Below is a small trained network, with its code and all its weights. Each question gives an input and a target symbol and asks what happens when units are switched off, that is, made to give their printed mean instead of their output.

import numpy as np


def w(rows, s, z=0):
    codes = np.array(rows[::2]) - 128.0
    scale = np.full(codes.shape[1], s)
    scale[-1] = z or s
    return codes * scale


def f(y):
    return y / 2 * (1 + np.tanh(0.7978845608 * (y + 0.044715 * y**3)))


def softmax(a):
    e = np.exp(a - a.max(-1, keepdims=True))
    return e / e.sum(-1, keepdims=True)


def log_softmax(a):
    a = a - a.max(-1, keepdims=True)
    return a - np.log(np.exp(a).sum(-1, keepdims=True))


def net(x, mask):
    ids = ['αβγζηθλξπστω'.index(c) for c in x.split()]
    T = len(ids)
    res = E[ids] + P[:T]
    r = res
    for j in range(3):
        rows = slice(3 * j, 3 * j + 3)
        q, k, v = (r @ M[0][rows].T for M in (Q, K, V))
        z = softmax(np.where(np.tri(T) > 0, q @ k.T / 3**0.5, -1e9)) @ v
        o = O[0][rows]
        res = res + np.where(mask[j], z, o[:, -1]) @ o[:, :-1]
    y = f(res @ A[0][:, :-1].T + A[0][:, -1])
    res = res + np.where(mask[3:11], y, B[0][:, -1]) @ B[0][:, :-1]
    return log_softmax(res[-1] @ U[:, :-1].T + U[:, -1])


Q, K, V, O, A, B = {}, {}, {}, {}, {}, {}
E = w([
[92,198,113,119,211,90,201,146],'α',
[139,96,202,98,249,52,129,68],'β',
[69,169,34,11,168,127,107,77],'γ',
[235,118,144,204,196,110,225,142],'ζ',
[135,146,136,146,154,171,41,89],'η',
[154,174,143,91,125,29,116,37],'θ',
[214,113,78,171,187,198,76,47],'λ',
[41,156,217,232,65,137,66,156],'ξ',
[158,159,165,212,46,90,254,37],'π',
[87,156,178,54,134,89,109,7],'σ',
[82,144,101,161,175,165,190,109],'τ',
[199,230,59,204,106,203,143,180],'ω',
],0.0092)
P = w([
[122,14,177,65,161,130,157,99],'0',
[134,253,63,152,175,81,118,121],'1',
[139,252,80,179,171,79,142,82],'2',
[142,241,82,196,169,84,162,66],'3',
[138,242,79,210,167,94,174,60],'4',
[131,237,61,210,162,106,197,50],'5',
[121,238,56,234,170,103,208,52],'6',
],0.0055)
Q[0] = w([
[58,193,167,173,137,72,122,86],'H0',
[173,169,69,171,206,130,205,54],'H0',
[112,52,153,105,37,200,72,253],'H0',
[159,7,109,19,74,147,134,211],'H1',
[74,56,206,132,118,140,100,169],'H1',
[181,233,64,180,156,105,188,2],'H1',
[205,136,114,82,180,121,93,122],'H2',
[43,168,162,237,107,91,168,79],'H2',
[158,178,85,116,237,118,116,88],'H2',
],0.0087)
K[0] = w([
[198,78,63,122,174,169,132,93],'H0',
[143,2,174,53,110,144,180,108],'H0',
[78,227,111,167,109,95,73,172],'H0',
[148,210,55,115,156,65,99,81],'H1',
[228,140,46,149,175,116,162,87],'H1',
[50,78,206,126,81,163,112,204],'H1',
[138,67,147,63,192,127,96,148],'H2',
[209,156,118,247,46,216,239,113],'H2',
[140,63,97,104,188,193,144,154],'H2',
],0.0082)
V[0] = w([
[70,203,139,146,53,83,185,159],'H0',
[73,177,34,110,151,183,113,145],'H0',
[116,145,104,30,108,90,63,94],'H0',
[196,156,145,168,50,137,75,159],'H1',
[244,150,68,153,151,116,182,160],'H1',
[112,53,140,145,50,220,56,152],'H1',
[193,148,87,114,147,132,143,129],'H2',
[131,138,125,130,57,134,170,88],'H2',
[85,108,119,130,130,98,193,126],'H2',
],0.011)
O[0] = w([
[165,217,182,176,134,52,80,211,43],'H0',
[199,183,73,92,225,150,82,100,1],'H0',
[128,100,220,70,153,206,2,117,119],'H0',
[84,222,148,117,110,181,212,164,106],'H1',
[178,179,76,33,9,124,158,125,26],'H1',
[69,232,100,172,214,138,153,89,107],'H1',
[166,118,198,96,71,186,159,122,188],'H2',
[107,201,144,46,181,129,144,102,159],'H2',
[177,131,135,41,140,25,112,166,146],'H2',
],0.0086,0.0051)
A[0] = w([
[103,166,182,162,180,69,24,151,91],'N0',
[144,72,127,104,57,100,174,71,3],'N1',
[220,67,33,112,112,103,128,92,125],'N2',
[156,86,175,144,237,162,162,122,150],'N3',
[164,56,151,42,63,162,109,101,119],'N4',
[137,254,141,110,123,133,168,172,185],'N5',
[225,82,161,15,94,94,83,193,152],'N6',
[176,110,178,118,238,182,57,74,68],'N7',
],0.0069,0.0038)
B[0] = w([
[95,64,162,28,191,124,171,189,216],'N0',
[68,123,78,160,175,157,117,218,221],'N1',
[196,112,73,80,211,97,131,184,202],'N2',
[102,181,150,136,6,7,89,119,235],'N3',
[74,172,174,136,130,204,133,196,253],'N4',
[155,166,231,87,136,150,210,79,200],'N5',
[181,254,159,169,132,160,68,150,220],'N6',
[34,187,49,66,66,87,75,136,207],'N7',
],0.0065,0.0073)
U = w([
[92,150,55,125,75,117,152,214,22],'α',
[97,184,105,152,176,137,130,156,4],'β',
[164,154,166,27,133,141,182,91,124],'γ',
[103,153,62,213,76,139,88,50,214],'ζ',
[91,49,139,112,65,50,110,103,145],'η',
[123,176,81,76,114,123,92,134,11],'θ',
[84,109,74,57,196,202,153,108,187],'λ',
[171,68,110,91,198,62,123,92,205],'ξ',
[202,155,117,144,186,124,103,151,127],'π',
[93,3,148,185,179,134,117,185,89],'σ',
[113,192,189,167,90,244,110,154,155],'τ',
[156,113,146,184,16,44,154,128,191],'ω',
],0.0059,0.0032)

Each question gives the input, a string of symbols that net reads in full, and the target symbol t.
The units are the heads (3 rows each of Q, K, V and O) and the neurons (one row each of A and B). Each row of codes is followed by its name. A weight is (code - 128) times the scale printed after its matrix; where a second scale follows, it is the last column's (O, A, B and U).
mask holds one flag per unit, heads first, then neurons. A switched-off unit (its flag False) gives its mean, the last column of its rows in O or B, instead of its output. The means were averaged over made-up inputs and are rounded, as every weight is.
A unit's drop is (log p(t) with every unit on - log p(t) with that unit switched off) / (log p(t) with every unit on - log p(t) with every unit switched off).
The circuit of an input: a set's keep is (log p(t) with only the set's units on - log p(t) with every unit switched off) / (log p(t) with every unit on - log p(t) with every unit switched off). Starting from all 11 units, units are removed one at a time, each time the one whose removal leaves the highest keep (on an exact tie, the one counted first), for as long as the keep stays at least 0.8.
circuit, biggest first: the units of the circuit, biggest drop first
unit that matters most: the unit with the biggest drop
top k neurons: the k neurons with the biggest drops, biggest first
which heads matter: for each layer, one digit per head in row order, 1 if its drop is at least 0.15 and else 0, layers parted by /
input θ θ ξ σ β β, target η: top 3 neurons : (N3, N6, N4)
input ω θ λ θ θ η λ, target γ: circuit, biggest first : (H1, H0, N5)
input ζ θ α α τ η θ, target α: circuit, biggest first : (H1, H0, N1)
input ζ θ π ζ θ ξ, target ω: circuit, biggest first : (H0, H1)
input α ω π θ θ, target π: unit that matters most : H1
input β θ π ω θ, target σ: circuit, biggest first : (H0, H1, N1)
input π ζ θ ζ θ θ α, target ω: circuit, biggest first : (H0, H1)
input θ θ θ, target τ: circuit, biggest first : (H0, H1, N6, N4)
input η π τ, target ζ: which heads matter : 110
input η β ξ β π, target γ: which heads matter : 011
input ω θ θ λ, target γ: which heads matter : 110
input θ π ξ, target γ: which heads matter : 101
input λ θ γ β, target λ: which heads matter : 110
input θ θ θ ζ, target τ: which heads matter : 111
input π τ σ π γ λ, target ω: circuit, biggest first : (H0)
input θ π λ, target τ: circuit, biggest first : (H0, H1, N4, N6)
input θ θ ξ τ π π α, target γ: top 2 neurons : (N5, N1)
input τ θ ξ, target σ: top 3 neurons : (N0, N3, N6)
input ξ σ β γ ζ λ, target ζ: which heads matter : 010
input λ λ ω, target λ: circuit, biggest first : (H0)
input ξ θ β, target η: which heads matter : 000
